cols: N D P G
Tudu: [ 7 35 25 23]
Saset: [-77 117 110  23]
dem: [ -77  117 -113   98]
zitil: [-77 117 110 -75]
sozen: [-10  43  40   8]
vavaf: [ 22  11 -15  32]
lotu: [ 1 -2 34 15]
vava: [109 -75 -14  43]
[ -77  117 -113   98]
dem
[-77 117 110  23]
Saset
down: [ 98 -75   8  32]
G

cols: H U M Q J
doduv: [ 39  -4  65  -1 -47]
gib: [ 42  57  65  24 -33]
peb: [ 29 -29  43  -4 -66]
fepim: [-31   8 -65 -16  27]
Repif: [ 33  71  57  33 -47]
lanob: [-62  55 -21 -49  14]
Zovil: [ 33  63  39  26 -48]
rem: [-28  43  -7 -21   7]
vepe: [-24  72   1 -31   8]
bivas: [-39  11 -67   2  33]
zib: [ 55   3  44   5 -90]
down: [ 33 -90]
J
down: [ 65  43 -65  57 -21  39  -7   1 -67  44]
M
down: [ 33 -62  33 -28 -24 -39  55]
H
down: [-21 -31   2]
Q
then: [42 57]
[65]
then: [57 33]
[-47]

cols: F Y K R Z E W T B V
Gofi: [ 27   0 -51  28  42  26 -65 -56  13  47]
makiv: [ 27   1 -52  28  41  25 -67 -54  14  46]
magag: [ 16  10 -46  24  58  46 -53 -41  15  78]
Tutud: [  42  -50   60   26  -51   -6  -95 -111    5   12]
Kunu: [ 23  -3 -44  25  48  33 -62 -56  13  60]
vumu: [ 23   6 -53  28  44  29 -63 -48  14  52]
biv: [  39  -44  -24   18   35   14  -81 -103    8   38]
pav: [ 20  12 -55  28  49  35 -59 -41  15  59]
ves: [ 15  16 -51  26  60  48 -51 -34  15  81]
down: [-6 33 29]
E
down: [ 10 -50]
Y
then: [-51  26  60]
[48]
down: [13 14  8]
B
down: [ -3   6 -44]
Y

cols: vefav mogiv rol vuvo donef zuze
minaf: [-13 -11   7  10  15  20]
Robak: [ 83  29 -22 -53 -73 -65]
refib: [ 17 -28   7  -3   3  84]
gatur: [ 7 11  7 -3  1 30]
raved: [ -9   7   7  -3   1 -59]
sasi: [-13 -11   7  10 -32  20]
[ -9   7   7  -3   1 -59]
raved
[-13 -11   7  10 -32  20]
sasi
down: [1 1]
donef
[-13 -11   7  10  15  20]
minaf

cols: A S X C
Rared: [ 71  76  47 -54]
muk: [ -72 -110   31    9]
fufi: [-51 -22 -19  24]
sose: [71 76 47 65]
Tovo: [-3 -5 34 61]
Tokuf: [ 35  43 -82  28]
down: [ 47  31 -19]
X
down: [71 -3]
A
down: [ 71 -72 -51]
A

cols: sefid dabuz Mepad Puga
Lus: [ 98 -25  56  -4]
guk: [ 35 -64 -88 -11]
Zigi: [ 33 -64 -92 -10]
loku: [-98  24 -55   4]
kop: [-36  65  89  14]
then: [-25  56]
[-4]
down: [-92 -55  89]
Mepad
down: [ -4 -11 -10   4]
Puga
down: [35 33]
sefid
down: [ 35  33 -98]
sefid
then: [-98  24]
[-55]

cols: Zoket buvu faba munog
lolat: [ 35  31 -27 -54]
dezo: [12 41 40 99]
nuf: [ 44  29 -36 -13]
menol: [ 8 60 25 79]
Gipu: [35 31 18  2]
Bubap: [32 16 36 14]
firab: [ 61  29 -36 -56]
lavub: [-58  27  40  88]
Dap: [-93 -45  46  66]
tiku: [-6 12 40 99]
Por: [ 28   2 -11 -41]
then: [27 40]
[88]
down: [31 41 29 60 31 16]
buvu
[ 61  29 -36 -56]
firab
then: [12 40]
[99]
down: [41 29 60 31]
buvu

cols: kekin vosu kalof Ral dor
Turo: [-35  44 -11   7 108]
kelat: [  4 -44   2 -11 -64]
Dav: [ 35 -37 -32  10 -34]
Zaget: [16 83  1 -2 69]
sulib: [-41   8  37  -1  26]
Vefe: [ -7  66 -11   3  66]
then: [37 -1]
[26]
down: [108 -64 -34  69]
dor

cols: Zovub vifim pari poz mer morev
tode: [  5  -5  16   4 -18 -24]
kat: [ 23   4   4 -16 -39 -46]
lagon: [ 58 -40 -18  30 -51 -47]
Vut: [ -1   5  24 -24 -29 -37]
siku: [ 28  -8   0  18 -50 -81]
Faz: [-12 -24  28  -1 -26 -16]
Vod: [ 91 -53 -24  30 -95 -74]
vini: [ 36   3  -2 -13 -59 -77]
fid: [  0 -24  18  20 -42 -59]
buba: [ -8 -23  36  -9 -19  -3]
pag: [ 12 -39  -1  17 -14  16]
then: [-12 -24  28]
[-1]
then: [ 24 -24 -29]
[-37]
then: [ 36  -9 -19]
[-3]
then: [-18  30]
[-51]
then: [-5 16]
[4]
then: [-24  28]
[-1]
down: [-47 -37]
morev

cols: dasa kupok zes voseb mediv
vub: [-61 -35   3 -17 105]
zaki: [-52  -8 -61 -32 -40]
dasap: [ 43 -27   3 -32 105]
then: [-52  -8]
[-61]
then: [-61 -32]
[-40]
then: [-35   3]
[-17]
then: [-61 -35   3]
[-17]
down: [-35  -8]
kupok
then: [  3 -32]
[105]

cols: ket besaf bigif gafez tel Mutur Sefi Nobek
kiv: [ 19 -39   0  -3  -7  -6 -22  21]
Derib: [-101  -13  -29   31    8   12   24    8]
Mopeb: [  6  21 -29  31   8  12  24   8]
depam: [-31  27  57  41 -26 -19 -35 -82]
tevul: [ 27 -20 -25 -24  -7 -12  -7  24]
Lipek: [ 22  28 -28 -13  -1 -32 -83 -42]
guvok: [ 47 -13  -1 -32 -28  28 -14 -33]
pifug: [ -30 -101  -12   38   40   -7  -35   49]
Gamid: [ 27  39   7 -17 -23  42  22 -37]
down: [-42 -33]
Nobek
then: [ 28 -28 -13  -1 -32]
[-83]
down: [-31  27  22  47]
ket
then: [-101  -12]
[38]
then: [-101  -12   38   40   -7  -35]
[49]
then: [ 27 -20]
[-25]
then: [-20 -25 -24  -7 -12]
[-7]

cols: lavun Lof Lebom timug Lem
bol: [-39 -76  -5 -80  -1]
Vubo: [-39 -76  -5  37  89]
Buvid: [-17  45 -67  28 -17]
down: [-1 89]
Lem
then: [ 45 -67  28]
[-17]
[-39 -76  -5  37  89]
Vubo

cols: vekos buvod Bidu giv
fezup: [  6  46   8 -63]
lipid: [ 27  34  30 -54]
naz: [ 58  12  64 -36]
non: [ 21  42  26 -28]
leka: [ 56  11  62 -45]
kire: [ 85  30  34 -36]
sef: [ 37  28  43 -31]
tadu: [ 11  56  51 -28]
Rom: [ 12  43  15 -59]
then: [34 30]
[-54]
then: [56 11]
[62]
down: [30 64 26]
Bidu
down: [28 56 43]
buvod
then: [30 34]
[-36]
down: [-63 -54]
giv

cols: zuf komok zilip Zim
Bav: [ 23 -25   9 -59]
pel: [-33  94 -13 -39]
fotu: [ 22 -13   9 -57]
Lubop: [ 52 -70  14 -55]
vof: [ 23 -25   9 -53]
down: [-33  22  52]
zuf
then: [ 52 -70]
[14]
down: [-25  94 -13 -70]
komok
down: [-33  22]
zuf

cols: Dure pugi fadi zuk Baz ruf dapa guf tofev nefip
nin: [ 50  69 -77  76 -78  81 -76 -75 -48 -35]
Mis: [ 82 -61  75 -79 -82  31  73  81  10  37]
lol: [ 68  77 -71  83 -61  75 -79 -82  31  59]
Zured: [-10 -49  69 -77  65 -71  74  81  10  -7]
Gata: [-36 -72  78 -76  68 -78  70  77 -15 -51]
then: [ 83 -61  75 -79 -82  31]
[59]
then: [-71  83 -61  75]
[-79]
down: [ 69 -61  77 -49]
pugi
then: [ 68  77 -71  83]
[-61]
then: [-49  69 -77  65 -71  74  81  10]
[-7]
[-10 -49  69 -77  65 -71  74  81  10  -7]
Zured
then: [ 75 -79 -82  31  73  81  10]
[37]

cols: Ner paru luf vena puf nebev Dafog rig
muze: [  6  24  31  12   6  -8   4 -33]
zuna: [ 14  16  20  19   6 -27   1   8]
sisur: [ 14  16  20  19   6  -9  -2 -26]
Zefu: [  6 -15 -17   6  19  28  26  34]
Tiv: [-78 -72   7 -18  16  38  45  37]
zaros: [-118 -111   -4  -35   40   54   71   31]
sib: [-33 -25  25  -3 -15  16  21  39]
bag: [  8  38 -26  27   2 -37   4 -16]
down: [-18 -35]
vena
[ 14  16  20  19   6  -9  -2 -26]
sisur
down: [ 31  20  20 -17   7  -4]
luf
then: [ 6 24]
[31]
then: [24 31 12  6]
[-8]

cols: paf Seb biko vok
Dukar: [ 47 -36 101 104]
Vepin: [ 47 -36 -57 -44]
Fale: [ 45 -46  94  93]
sodin: [ 45 -46 -95 -81]
then: [-36 -57]
[-44]
down: [45 45]
paf
down: [-44  93]
vok
[ 47 -36 -57 -44]
Vepin
[ 45 -46  94  93]
Fale
down: [104 -44]
vok

cols: Didu sog zuva Bok sisuv Vulid fur Mig
gura: [ 71  33  16  68 -10  29  31 -21]
Miriz: [ 4 20 28  5 50 26 27 37]
gavum: [-37   6  24 -32  83  23  26  71]
rikor: [-18  17  32 -15  71  25  26  54]
fomi: [ 71  43  32  66  -5  34  31 -20]
Gab: [16 32 38 15 42 32 30 28]
gogu: [10 24 29 11 44 29 30 32]
then: [20 28]
[5]
down: [23 25 34 32]
Vulid
down: [-18  71  16]
Didu

cols: mube bul Zolo liro
tege: [ 94 100 -98 -96]
Kuz: [ 96 100 -97 -99]
tamud: [ 102  101 -100  -95]
Lavip: [  95   93  -96 -103]
norab: [  95  100  -98 -102]
garu: [ 107  101 -102  -97]
rok: [-100 -100  -98  -97]
gibi: [ 103  103 -104  -99]
zofa: [  98  100 -103 -101]
pozi: [  99  108 -102 -103]
nar: [ 101  103 -101  -98]
nolep: [  99   99  -97 -100]
[ 107  101 -102  -97]
garu
[  95  100  -98 -102]
norab
down: [-103 -102  -97  -97  -99]
liro
then: [107 101]
[-102]
then: [ 108 -102]
[-103]
then: [ 94 100]
[-98]

cols: Tapet suta luz popo mazoz
keso: [-91   2 -49 -45   2]
Boza: [  2  -6 -49  -5  32]
vun: [  3  31   4 -10  21]
Vapo: [93  1 54 50 -3]
kavaf: [ -6 -49   2  11 -12]
then: [ -6 -49  -5]
[32]
down: [ -5 -10  50]
popo
then: [ -6 -49   2]
[11]
down: [-49   4  54]
luz
then: [93  1]
[54]
then: [ 3 31  4]
[-10]
down: [ -5 -10  50  11]
popo

cols: pesa muvi moz pomep sal Kun Zud Kunar sote zufir
bafa: [ 70  11   0 -32  18 -47  44  26 -44  67]
Vuso: [ 43  65 -24  38   9  -9  64  31 -23 -38]
tuz: [ 71 -79  -3 -36 -24 -16   4  11 -41  85]
totu: [ -5 -75 -88  41 -26 -55  66  33  48  96]
Til: [  8  75  71  21  49 -41  15  34  28  -8]
Duzim: [ 46  43 -78  41   3 -19  83  32 -31 -35]
vogo: [ 40  60  10  21  35 -66  67  44  -2  38]
tutif: [ 49   6  -3  -7  12 -56  61  33 -22  48]
Koruv: [ 50 -55   3 -26   6 -50  38  31  -6  65]
bigu: [ 43  14  67 -24  12 -12   5  18 -17 -15]
sopa: [ 44  11  40  30  11 -67  85  75  42  12]
then: [  3 -19]
[83]
down: [ 85  96  -8 -35]
zufir
then: [83 32]
[-31]

cols: salu vusi Suni Zali Modug gav pov rurop nusot
Mavig: [ 69  11 -71 -30 -22   3 -36  59  52]
pape: [ 69  11 -71 -30 -14 -23  58 -46  61]
siz: [ -7 -75  50  46  -9  95  -4   9  88]
Lok: [ 78  33  82  27  30  15  12 -13  40]
Disep: [-27 -21 -49 -46 -37 -82 -14  47 -56]
lusu: [-27 -21 -49 -46 -37 -82 -14 -91 -56]
vata: [-35  20  -1  61 -15 -24  25  -4  54]
Pup: [-38 -20   7  69  28  30  62   8  26]
Gipe: [ 25 -34  59 -50   5 -20 -17   0   2]
[ 69  11 -71 -30 -14 -23  58 -46  61]
pape

cols: gimu vutiz pez Bim duru zop Basag Dof zirin
tuko: [ 38  18  30 -26  12 -46  25  68 -38]
Tanik: [-32  36   2   3   3  29 -27  71  23]
misi: [ 29 -21  40 -60 -10   1  -4 -14   3]
nup: [ -6  48  40  17 -44 -71 -50  16  71]
nelod: [13 -4  8 13 -7  3  0 10 -5]
mozok: [-33  22  27  17  28  28  18  26 -48]
bov: [ 40 -44  48  17 -71  -6 -72  -7 -31]
then: [-10   1  -4]
[-14]
then: [ -4 -14]
[3]
down: [23  3 71 -5]
zirin
then: [ -6  48  40  17 -44 -71]
[-50]

cols: fenu fabe tov favuf Roge neduv kapi Buper Lelu Zepa
lugen: [ 16  35  52 -31 -32  23  13 -60 -98  -9]
mok: [ 28  -4  45 -56  18 -22  42  29 -15  22]
kuler: [ 62 -26  48 -67  -7  69  44   4 -72 -10]
kab: [ 23 -79 -42  62  56 -35  42 -24 -32  25]
porak: [-26  62 -42  56 -79 -35 -70  19  56 -36]
lasa: [-28 -78 -12  30  29 -55 -14 -35  21  26]
fop: [ 23 -37  39 -48  69  54  42 -24 -32  25]
Vav: [  0  30 -33  -2 -14  21 -13  63  72 -17]
tifu: [  0  30 -33  -2 -14  21 -13   0  72 -17]
belek: [-30  16 -71  33   1 -16 -57  71 117 -11]
then: [-26  62]
[-42]
down: [-36  26  25 -17 -17]
Zepa
then: [ 62 -42  56 -79 -35]
[-70]

cols: vutaf det Puden mevog Bofal
Mog: [ -1 -29 -20  -6 -48]
sel: [-31 -12  18   8 -18]
Pagid: [-78  14  -1  -2 -20]
Gader: [-10   0  -1  33 -20]
rus: [-10 -78  15 -60 -97]
nedak: [-34   1  46 -23 -51]
vef: [-29 -20  -1  21  35]
then: [-78  14  -1]
[-2]
down: [  8  -2  33 -60]
mevog
down: [-10 -10]
vutaf
down: [-18 -20 -20 -97 -51  35]
Bofal
then: [-78  15]
[-60]
then: [ -1 -29 -20]
[-6]

cols: Gotus Vuvu duv roto kisut
valer: [-34  12  45 -22  13]
puzi: [ 53 -49 -61  11   3]
Mip: [-11  55 -31  -1 -48]
guluz: [  8  43 -64 -38  14]
Gek: [ 48  -3 -95 -23  -7]
then: [-49 -61]
[11]
down: [ 45 -61]
duv
down: [-38 -23]
roto
down: [55 43]
Vuvu

cols: Davo dun Zem tosu Pafem virov
fanat: [32 39  8 60  7 34]
tive: [ 34  -1 -13 -43  27 -27]
Sov: [ 41  21 -14 -39  28 -38]
tig: [ 8 17 18 68 -2 76]
Zimeg: [ 23  16 -46 -47   7 -41]
lik: [ 20   6  18 -39  28  85]
down: [41  8 23]
Davo
[ 41  21 -14 -39  28 -38]
Sov
down: [  8 -13 -14  18 -46]
Zem
down: [21 17 16]
dun
down: [-43 -39]
tosu

cols: teno Potav vugo muzas Zopom
Busur: [-61 -10 -43 -72  23]
Bizi: [-94  32  11   4 -46]
zares: [-8 -8 21  7 -6]
deku: [-94  32 -14 -53 -38]
tini: [ 32 -94  -7  -6 -23]
sibuv: [ -4 -68 -43 -58  70]
Nemev: [-10  13  11   9 -20]
down: [ 11  21 -14  -7 -43  11]
vugo
down: [ -8 -94  32]
teno
down: [  7 -53  -6 -58   9]
muzas
then: [-8 -8 21]
[7]
[-94  32 -14 -53 -38]
deku
then: [-8 21  7]
[-6]
then: [ 32 -94]
[-7]

cols: buke Lufer tubap fov Nokam pigo divi
Puv: [  7  16 -41  -5 -16  65 -43]
nad: [-45  26 -39  31 -20   2  21]
Rez: [  2  -2  17 -22  24  75  29]
doka: [  7  16   2  -5 -16  65 -52]
raku: [ 28  14 -14 -55  19  48 -21]
fefat: [-15 -29 -41  -5  10   7  32]
Vabok: [-15   2  -5  17 -22  53 -12]
vima: [-11   0 -13  44  26  55  15]
mafad: [ 38  13  47   3  37  40 -22]
then: [  2  -5  17 -22]
[53]
[-15 -29 -41  -5  10   7  32]
fefat
then: [  2  -5 -16]
[65]

cols: sigis kapip Zitep madal pera Venep Megor mili
Fef: [ -30  -48  -97   93   45   21 -104   12]
gupes: [  6 -39 -70  85  22  10 -76  -2]
mub: [  3  36  18  -9  20 -25  -3 -40]
then: [-48 -97  93]
[45]
down: [-30   6]
sigis

cols: leb tupu zesaz Vofu gog lilu lef Tez Muni
Fidof: [114  51  45 -74  42  28  -4   6 112]
Feluk: [ 6  1  5  1  1  1 -2 -2 10]
num: [-12  -9  -8  -7  -3  13  15  -3 -17]
Rigo: [-7 -3 -6  2 -6  5  6 -4 -7]
down: [ 1 -7]
Vofu
down: [ 1 -3 -6]
gog
then: [ 6 -4]
[-7]
down: [-4 -2]
lef

cols: Tuniz Mel tuni Binu lipo vapi Nanid Gugol
ver: [28 20 14 18 11 30 11 19]
demoz: [89 61 39 33 18 45 20 49]
Guko: [36 16  6 20  7 29 14 29]
down: [49 29]
Gugol
down: [33 20]
Binu
down: [20 61]
Mel
down: [11 20]
Nanid
then: [18 11 30 11]
[19]
down: [18 33]
Binu

cols: Zaz Dat bivaf namuz
zef: [ -85  -27  -47 -114]
gur: [-44  63 115 116]
Vop: [ 65 115 -68  96]
bute: [116  63 115 117]
[-44  63 115 116]
gur
[116  63 115 117]
bute
then: [ 65 115]
[-68]
down: [116  96 117]
namuz
down: [-114  116   96]
namuz

cols: fuzu retib vev dibu
nida: [38 32 24 15]
tolug: [-6 -3 62 32]
Ruvu: [ 2 -3 62 14]
sevat: [ 38  34  24 -19]
fedag: [19 17 17 10]
vurin: [38 17 17 15]
[19 17 17 10]
fedag
[ 2 -3 62 14]
Ruvu
down: [ 15  32  14 -19  10]
dibu
down: [ 14 -19]
dibu
down: [-3 -3 34 17 17]
retib
then: [32 24]
[15]
[-6 -3 62 32]
tolug

cols: vikub ligi loru dudi Lifo sidim
refos: [ 15  31  29  11   8 -80]
Baf: [ 53 -59   8 103  53  25]
Lared: [-42  54 -64 -48 -54  38]
then: [103  53]
[25]
down: [103 -48]
dudi
down: [-80  25]
sidim
down: [-59  54]
ligi
then: [11  8]
[-80]

cols: Zoz Vula tas Paguf
ruv: [  67   31  -25 -101]
Bez: [-94  73 -84  39]
san: [-87  39 -78  79]
then: [-87  39]
[-78]
then: [-94  73]
[-84]
down: [-25 -84]
tas
down: [-84 -78]
tas

cols: godon Nimok fal rir fami pozok nebi fuf
Zete: [-41  11 -15 -43 -10  -9 -43  -1]
beba: [-15 -41  11  -3 -43  -9 -43  -1]
zore: [-41 -43 -15  11  -3  -1  60  -3]
Zusud: [-16 -26 -46 -27 -13  -5 -96  22]
lugif: [-41 -43 -15  11 -10  -3 -29 -15]
then: [-26 -46 -27 -13]
[-5]
down: [-41 -16]
godon
then: [-1 60]
[-3]
[-41 -43 -15  11  -3  -1  60  -3]
zore
then: [-41 -43 -15  11  -3]
[-1]
[-15 -41  11  -3 -43  -9 -43  -1]
beba

cols: vuga rubef suv vegak
Bepi: [-9 25  3 76]
fedu: [-33  11   2   3]
gisa: [-9 25 11 -9]
Zavug: [-38 -31   8 -89]
Misu: [31 16 16 65]
down: [-33  -9]
vuga
then: [25 11]
[-9]
[-9 25  3 76]
Bepi
down: [ 25 -31  16]
rubef
then: [-31   8]
[-89]
down: [-89  65]
vegak
then: [-38 -31]
[8]

cols: fiso vep lomuv bebim Nifo Rasik Zuno vuno
sas: [-21 -16 104 -20  91 -56  -2  41]
Ravug: [-62   5 -58  -4  26 -89  99  86]
Rer: [-32 -33   3  -5  31 -88 102  87]
pati: [-36 -26  -7 -47  26 -89 -24 -40]
zuvav: [-63   8 -67   3 -19 -89  -4  60]
zibur: [-62   5 -58  -4 -10 -92  26  70]
dinik: [ 61 -15 -62 -58 -88  17 -87  26]
muro: [-32 -33   3 -52  31 -88 102  87]
sul: [-56  23  -3 -13  98  48  -2 -77]
down: [-21 -62 -32 -36 -63 -62  61 -32]
fiso
down: [ 31  26 -19 -10 -88]
Nifo
down: [-10 -88  31  98]
Nifo
down: [-21 -62 -32 -36]
fiso

cols: kivob vami rusa mepo Fiz
fir: [ 60  66  -3 -71  78]
Mus: [ 23 -14   3  84  25]
vafi: [ -4  42  69 -24  60]
regu: [ 10  48  78 -13 -12]
Bisib: [ 75 -28  75 -27 -42]
pef: [ 60  66 -62  13 -30]
[ 60  66 -62  13 -30]
pef
then: [ 3 84]
[25]

